[100 = 0]

105; 90; 101; 96; 98; 106; 99; 89; 98; 95; 111; 99; 99; 102; 89; 74; 110; 97; 103; 94 : L:(96)
102; 99; 98; 94; 108; 103; 101; 96; 98; 101; 97; 99; 98; 99; 96; 98; 95; 98; 104; 96 : L:(88)
112; 98; 98; 94; 103; 99; 97; 95; 102; 96; 149; 99; 112; 96; 101; 115; 114; 97; 121; 115 : Z:(86)
108; 108; 100; 104; 101; 98; 94; 99; 102; 96; 125; 110; 103; 97; 101; 102; 118; 97; 112; 108 : N:(84)
105; 100; 96; 100; 96; 99; 96; 95; 104; 94; 139; 101; 100; 101; 101; 83; 110; 100; 112; 106 : R:(82)
98; 109; 97; 96; 97; 107; 100; 98; 98; 96; 122; 94; 98; 115; 100; 111; 99; 99; 112; 101 : Z:(86)
100; 98; 101; 102; 100; 102; 103; 97; 94; 117; 89; 96; 97; 101; 92; 95; 96; 91; 98; 96 : L:(96)
102; 98; 100; 101; 103; 98; 95; 99; 104; 96; 132; 103; 102; 100; 103; 94; 108; 99; 113; 105 : R:(82)
98; 96; 97; 92; 98; 97; 101; 96; 95; 93; 108; 111; 91; 102; 99; 69; 108; 98; 103; 100 : L:(96)
100; 96; 108; 107; 98; 99; 108; 110; 109; 104; 119; 83; 108; 96; 112; 131; 91; 101; 113; 106 : R:(89)
93; 102; 98; 97; 98; 99; 93; 90; 100; 95; 120; 110; 97; 100; 99; 80; 109; 107; 109; 96 : N:(84)
97; 102; 104; 105; 97; 100; 97; 102; 101; 95; 117; 104; 111; 97; 104; 109; 105; 100; 107; 101 : N:(84)
98; 112; 102; 100; 103; 97; 103; 98; 92; 93; 114; 97; 96; 101; 102; 95; 94; 95; 107; 97 : Z:(86)
98; 101; 92; 91; 106; 99; 100; 98; 90; 104; 114; 97; 101; 100; 95; 122; 85; 99; 104; 98 : Z:(78)
98; 93; 101; 91; 99; 98; 97; 102; 97; 100; 126; 105; 110; 95; 102; 94; 108; 97; 109; 99 : Z:(86)
96; 93; 98; 107; 101; 98; 96; 97; 103; 94; 136; 98; 98; 101; 100; 108; 113; 100; 115; 110 : R:(82)
97; 96; 98; 102; 99; 109; 90; 85; 99; 88; 135; 101; 93; 97; 99; 70; 114; 99; 101; 105 : R:(89)
101; 97; 94; 94; 101; 101; 99; 98; 102; 101; 118; 112; 104; 91; 99; 122; 107; 96; 115; 103 : L:(96)
108; 101; 96; 101; 97; 104; 88; 82; 100; 87; 131; 114; 100; 97; 90; 79; 117; 97; 98; 104 : N:(84)
103; 98; 106; 102; 100; 98; 96; 94; 94; 97; 130; 88; 103; 92; 103; 103; 107; 92; 108; 105 : Z:(78)
104; 103; 98; 109; 98; 100; 98; 89; 100; 90; 135; 110; 95; 97; 103; 75; 113; 99; 102; 103 : N:(74)
100; 95; 98; 103; 96; 100; 100; 94; 107; 97; 130; 99; 107; 101; 101; 98; 107; 94; 107; 111 : R:(82)
101; 100; 98; 87; 99; 96; 95; 96; 97; 97; 116; 108; 99; 108; 102; 79; 109; 95; 108; 98 : Z:(86)
100; 83; 104; 94; 99; 100; 104; 102; 98; 101; 107; 102; 95; 102; 102; 93; 103; 103; 109; 100 : L:(96)
99; 101; 100; 102; 96; 96; 97; 106; 105; 97; 119; 103; 105; 94; 103; 95; 113; 98; 105; 102 : N:(84)
100; 102; 105; 96; 102; 103; 98; 96; 104; 100; 111; 99; 102; 95; 98; 99; 104; 100; 110; 105 : L:(96)
98; 103; 106; 90; 104; 104; 104; 107; 100; 103; 96; 101; 101; 97; 97; 102; 102; 96; 111; 100 : L:(88)
106; 97; 77; 86; 93; 112; 73; 70; 97; 81; 130; 145; 75; 98; 74; 36; 133; 95; 94; 93 : N:(84)
104; 102; 105; 117; 94; 114; 102; 74; 99; 94; 117; 86; 93; 94; 95; 103; 97; 98; 84; 103 : R:(89)
99; 99; 99; 96; 97; 96; 92; 95; 100; 89; 132; 109; 90; 101; 109; 80; 111; 102; 106; 95 : N:(74)
100; 100; 98; 102; 97; 96; 106; 98; 100; 97; 129; 98; 98; 100; 105; 85; 107; 99; 111; 104 : R:(89)
94; 98; 100; 94; 99; 100; 98; 96; 86; 95; 125; 105; 97; 97; 104; 84; 103; 93; 108; 102 : Z:(78)
103; 98; 103; 95; 101; 98; 103; 112; 102; 101; 98; 92; 101; 100; 104; 98; 93; 108; 105; 97 : L:(88)
102; 96; 96; 90; 95; 101; 100; 107; 99; 102; 106; 98; 101; 101; 102; 110; 99; 92; 117; 98 : L:(96)
98; 99; 102; 92; 105; 103; 101; 106; 100; 99; 112; 98; 99; 99; 98; 96; 104; 104; 104; 100 : L:(96)
104; 107; 104; 102; 100; 91; 101; 102; 102; 102; 118; 105; 96; 105; 108; 96; 99; 98; 104; 101 : N:(84)
98; 99; 99; 101; 99; 96; 95; 92; 101; 96; 145; 111; 97; 98; 100; 86; 119; 102; 106; 105 : N:(74)
100; 87; 99; 99; 101; 102; 99; 97; 103; 98; 117; 101; 100; 98; 100; 103; 108; 97; 108; 102 : R:(82)
98; 104; 101; 98; 99; 101; 95; 93; 106; 97; 104; 100; 104; 98; 98; 94; 105; 98; 106; 98 : L:(88)
96; 101; 97; 104; 96; 94; 94; 96; 104; 101; 120; 102; 97; 99; 98; 76; 118; 102; 107; 104 : N:(84)
102; 106; 98; 106; 97; 98; 94; 98; 93; 99; 122; 108; 101; 103; 99; 90; 104; 103; 98; 102 : N:(84)
103; 106; 98; 103; 96; 102; 94; 93; 102; 91; 118; 108; 94; 98; 98; 95; 110; 97; 105; 103 : N:(84)
101; 103; 102; 97; 98; 93; 98; 105; 103; 108; 123; 105; 100; 104; 108; 84; 108; 107; 108; 101 : N:(74)
